Below are the code and all the weights of a small trained network. Each question names an input and a class and asks about switching units off, where a switched-off unit gives its printed mean instead of its output.

import numpy as np


def w(rows, s, z=0):
    codes = np.array(rows[::2]) - 128.0
    scale = np.full(codes.shape[1], s)
    scale[-1] = z or s
    return codes * scale


def f(y):
    return np.maximum(y, 0)


def log_softmax(a):
    a = a - a.max(-1, keepdims=True)
    return a - np.log(np.exp(a).sum(-1, keepdims=True))


def net(x, mask):
    res = np.array(x, float).reshape(1, 5) / 4 @ E
    y = f(res @ A[0][:, :-1].T + A[0][:, -1])
    res = res + np.where(mask, y, B[0][:, -1]) @ B[0][:, :-1]
    return log_softmax(res[-1] @ U[:, :-1].T + U[:, -1])


A, B = {}, {}
E = w([
[159,108,63,206,191,96,183,108,98,193,138],'x0',
[139,12,8,172,51,139,108,74,199,162,125],'x1',
[157,103,72,182,156,190,89,117,30,113,145],'x2',
[153,125,43,236,167,161,42,254,192,86,20],'x3',
[138,150,42,226,172,15,58,63,186,127,176],'x4',
],0.0097)
A[0] = w([
[98,92,99,87,48,145,72,85,102,78,112,137],'neuron 1',
[157,116,102,143,185,93,174,96,143,254,106,93],'neuron 2',
[90,135,143,73,110,86,132,52,128,159,155,196],'neuron 3',
[59,137,198,60,105,157,137,179,167,83,51,118],'neuron 4',
[124,163,97,239,181,117,48,152,131,122,107,245],'neuron 5',
[118,201,207,87,174,62,150,133,68,106,178,101],'neuron 6',
[173,120,99,188,222,87,131,126,152,114,137,252],'neuron 7',
[97,153,141,98,62,140,138,66,142,186,168,54],'neuron 8',
[127,134,159,92,69,51,156,80,114,153,199,152],'neuron 9',
[122,65,80,162,86,139,102,104,142,144,104,98],'neuron 10',
[184,116,87,73,114,195,181,144,123,129,43,146],'neuron 11',
],0.0092,0.0031)
B[0] = w([
[132,138,145,86,86,103,76,117,118,139,126,175],'neuron 1',
[51,127,150,96,97,68,169,134,39,124,126,185],'neuron 2',
[155,2,137,142,172,165,37,75,173,100,127,209],'neuron 3',
[42,130,101,128,30,97,31,145,63,194,22,206],'neuron 4',
[168,97,60,163,153,136,42,115,197,138,129,248],'neuron 5',
[163,128,156,86,93,76,150,86,212,96,172,222],'neuron 6',
[86,109,153,180,123,113,67,70,129,226,37,215],'neuron 7',
[130,82,85,179,147,191,83,101,145,165,110,190],'neuron 8',
[224,119,125,213,181,205,172,127,233,150,118,219],'neuron 9',
[114,167,194,88,100,128,130,157,152,128,203,200],'neuron 10',
[210,85,138,87,127,111,91,121,193,174,85,179],'neuron 11',
],0.0087,0.017)
U = w([
[176,165,251,29,113,122,137,107,174,76,209,173],'0',
[106,90,123,155,162,219,203,110,148,125,197,71],'1',
[141,94,89,180,145,186,13,109,172,191,63,125],'2',
[1,151,157,82,68,82,89,150,73,237,88,255],'3',
[123,198,139,133,160,178,146,169,77,89,109,23],'4',
[3,140,100,103,163,114,192,189,105,101,191,54],'5',
[153,233,110,141,154,121,107,134,145,30,170,78],'6',
],0.0082,0.0029)

Each question gives the input, the list of numbers given to net, and the class t.
The units are the neurons (one row each of A and B). Each row of codes is followed by its name. A weight is (code - 128) times the scale printed after its matrix; where a second scale follows, it is the last column's (A, B and U).
mask holds one flag per neuron, in row order. A switched-off neuron (its flag False) gives its mean, the last column of its row in B, instead of its output. The means were averaged over made-up inputs and are rounded, as every weight is.
A unit's drop is (log p(t) with every unit on - log p(t) with that unit switched off) / (log p(t) with every unit on - log p(t) with every unit switched off).
The circuit of an input: a set's keep is (log p(t) with only the set's units on - log p(t) with every unit switched off) / (log p(t) with every unit on - log p(t) with every unit switched off). Starting from all 11 units, units are removed one at a time, each time the one whose removal leaves the highest keep (on an exact tie, the one counted first), for as long as the keep stays at least 0.8.
circuit, biggest first: the units of the circuit, biggest drop first
top k neurons: the k neurons with the biggest drops, biggest first
drop when u is switched off: that unit's drop, to one decimal
input [8,-8,-4,2,2], class 3: circuit, biggest first -> [neuron 9; neuron 2]
input [7,-2,5,-7,-7], class 1: top 4 neurons -> [neuron 9; neuron 10; neuron 8; neuron 1]
input [6,-6,1,-2,-7], class 0: top neuron -> [neuron 6]
input [7,0,5,-2,-8], class 3: top 2 neurons -> [neuron 9; neuron 5]
input [2,-5,8,-5,4], class 0: circuit, biggest first -> [neuron 6; neuron 4]
input [-3,-6,8,-1,-3], class 0: top 2 neurons -> [neuron 6; neuron 7]
input [5,4,-5,-2,-1], class 1: top 4 neurons -> [neuron 4; neuron 5; neuron 7; neuron 2]
input [-4,-2,8,-7,-4], class 0: top 3 neurons -> [neuron 6; neuron 5; neuron 7]
input [-5,3,-8,1,-5], class 3: top 2 neurons -> [neuron 4; neuron 5]
input [6,-7,-6,-1,5], class 0: top 4 neurons -> [neuron 6; neuron 4; neuron 8; neuron 2]
input [8,1,-7,-1,-2], class 3: top 2 neurons -> [neuron 2; neuron 5]
input [4,2,-6,-8,0], class 1: drop when neuron 5 is switched off -> 0.5
input [4,-1,8,-2,-4], class 3: drop when neuron 9 is switched off -> 0.6
input [-8,-7,-2,4,2], class 3: circuit, biggest first -> [neuron 4]
input [-6,4,5,1,-5], class 3: drop when neuron 5 is switched off -> 0.2
